Below is a small trained network, with its code and all its weights. Each question gives an input and a class and asks what happens when units are switched off, that is, made to give their printed mean instead of their output.

import numpy as np


def w(rows, s, z=0):
    codes = np.array(rows[::2]) - 128.0
    scale = np.full(codes.shape[1], s)
    scale[-1] = z or s
    return codes * scale


def f(y):
    return np.maximum(y, 0)


def log_softmax(a):
    a = a - a.max(-1, keepdims=True)
    return a - np.log(np.exp(a).sum(-1, keepdims=True))


def net(x, mask):
    res = np.array(x, float).reshape(1, 8) / 4 @ E
    y = f(res @ A[0][:, :-1].T + A[0][:, -1])
    res = res + np.where(mask, y, B[0][:, -1]) @ B[0][:, :-1]
    return log_softmax(res[-1] @ U[:, :-1].T + U[:, -1])


A, B = {}, {}
E = w([
[131,91,151,155,83,119,101,133,141,118,119],'x0',
[81,118,137,105,147,202,189,153,75,44,98],'x1',
[45,132,84,97,166,126,143,113,48,125,166],'x2',
[83,112,70,201,107,71,179,68,40,167,159],'x3',
[200,40,131,88,80,143,102,244,88,44,22],'x4',
[128,184,57,112,184,127,146,113,102,133,135],'x5',
[77,82,111,177,101,110,133,100,118,122,120],'x6',
[143,87,60,178,94,64,79,142,28,167,168],'x7',
],0.011)
A[0] = w([
[113,165,211,64,167,188,220,205,148,63,68,196],'N0',
[104,188,146,161,84,98,150,64,173,207,169,254],'N1',
[130,89,75,131,82,106,108,238,44,127,68,194],'N2',
[180,206,189,148,104,90,81,126,225,131,110,192],'N3',
[72,88,123,147,169,112,182,112,75,203,233,155],'N4',
[136,68,103,75,143,213,135,196,102,96,80,209],'N5',
[209,150,179,116,105,135,114,35,254,175,141,216],'N6',
[159,65,108,63,151,229,169,163,182,98,108,187],'N7',
[166,49,144,71,146,146,115,185,93,76,142,71],'N8',
],0.0092,0.0041)
B[0] = w([
[75,247,210,40,190,159,185,177,210,3,35,253],'N0',
[49,98,82,124,209,113,112,98,182,206,191,231],'N1',
[164,27,168,254,36,30,152,108,56,74,49,244],'N2',
[207,34,204,154,157,194,29,189,227,203,166,212],'N3',
[66,154,99,112,154,59,110,27,47,105,191,237],'N4',
[163,133,149,175,42,57,147,49,180,38,86,229],'N5',
[192,113,78,42,214,193,52,204,218,173,213,226],'N6',
[143,195,144,110,151,85,34,207,142,20,164,220],'N7',
[159,102,218,158,116,66,123,94,85,87,104,201],'N8',
],0.008,0.018)
U = w([
[186,109,106,113,152,200,76,158,186,224,204,94],'0',
[135,197,153,76,142,198,180,158,134,48,92,36],'1',
[201,2,98,207,25,114,128,149,41,103,102,110],'2',
[28,175,30,114,176,97,154,22,52,217,221,254],'3',
],0.0096,0.0044)

Each question gives the input, the list of numbers given to net, and the class t.
The units are the neurons (one row each of A and B). Each row of codes is followed by its name. A weight is (code - 128) times the scale printed after its matrix; where a second scale follows, it is the last column's (A, B and U).
mask holds one flag per neuron, in row order. A switched-off neuron (its flag False) gives its mean, the last column of its row in B, instead of its output. The means were averaged over made-up inputs and are rounded, as every weight is.
A unit's drop is (log p(t) with every unit on - log p(t) with that unit switched off) / (log p(t) with every unit on - log p(t) with every unit switched off).
unit that matters most: the unit with the biggest drop
top k neurons: the k neurons with the biggest drops, biggest first
drop of u: that unit's drop, to one decimal
input [1,-7,0,-6,4,-7,-8,-7], class 0: unit that matters most => N3
input [-6,-6,5,-7,0,5,0,-4], class 0: top 2 neurons => [N6 N3]
input [7,-1,3,0,-6,-4,8,-6], class 3: top 2 neurons => [N1 N4]
input [0,-2,-4,-4,1,6,-1,5], class 2: top 3 neurons => [N1 N0 N6]
input [8,-1,2,-3,-1,6,1,2], class 3: top 4 neurons => [N2 N0 N3 N6]
input [-1,3,5,2,-3,0,-3,-5], class 3: top 4 neurons => [N4 N5 N3 N7]
input [-5,3,-7,-6,-3,3,5,8], class 0: top 4 neurons => [N2 N0 N5 N4]
input [7,3,-5,7,-1,-2,1,1], class 3: drop of N8 => 0.2
input [-1,-1,2,-6,5,3,-3,3], class 2: drop of N2 => 1.0
input [7,-3,5,-1,0,3,7,4], class 3: drop of N5 => 0.5
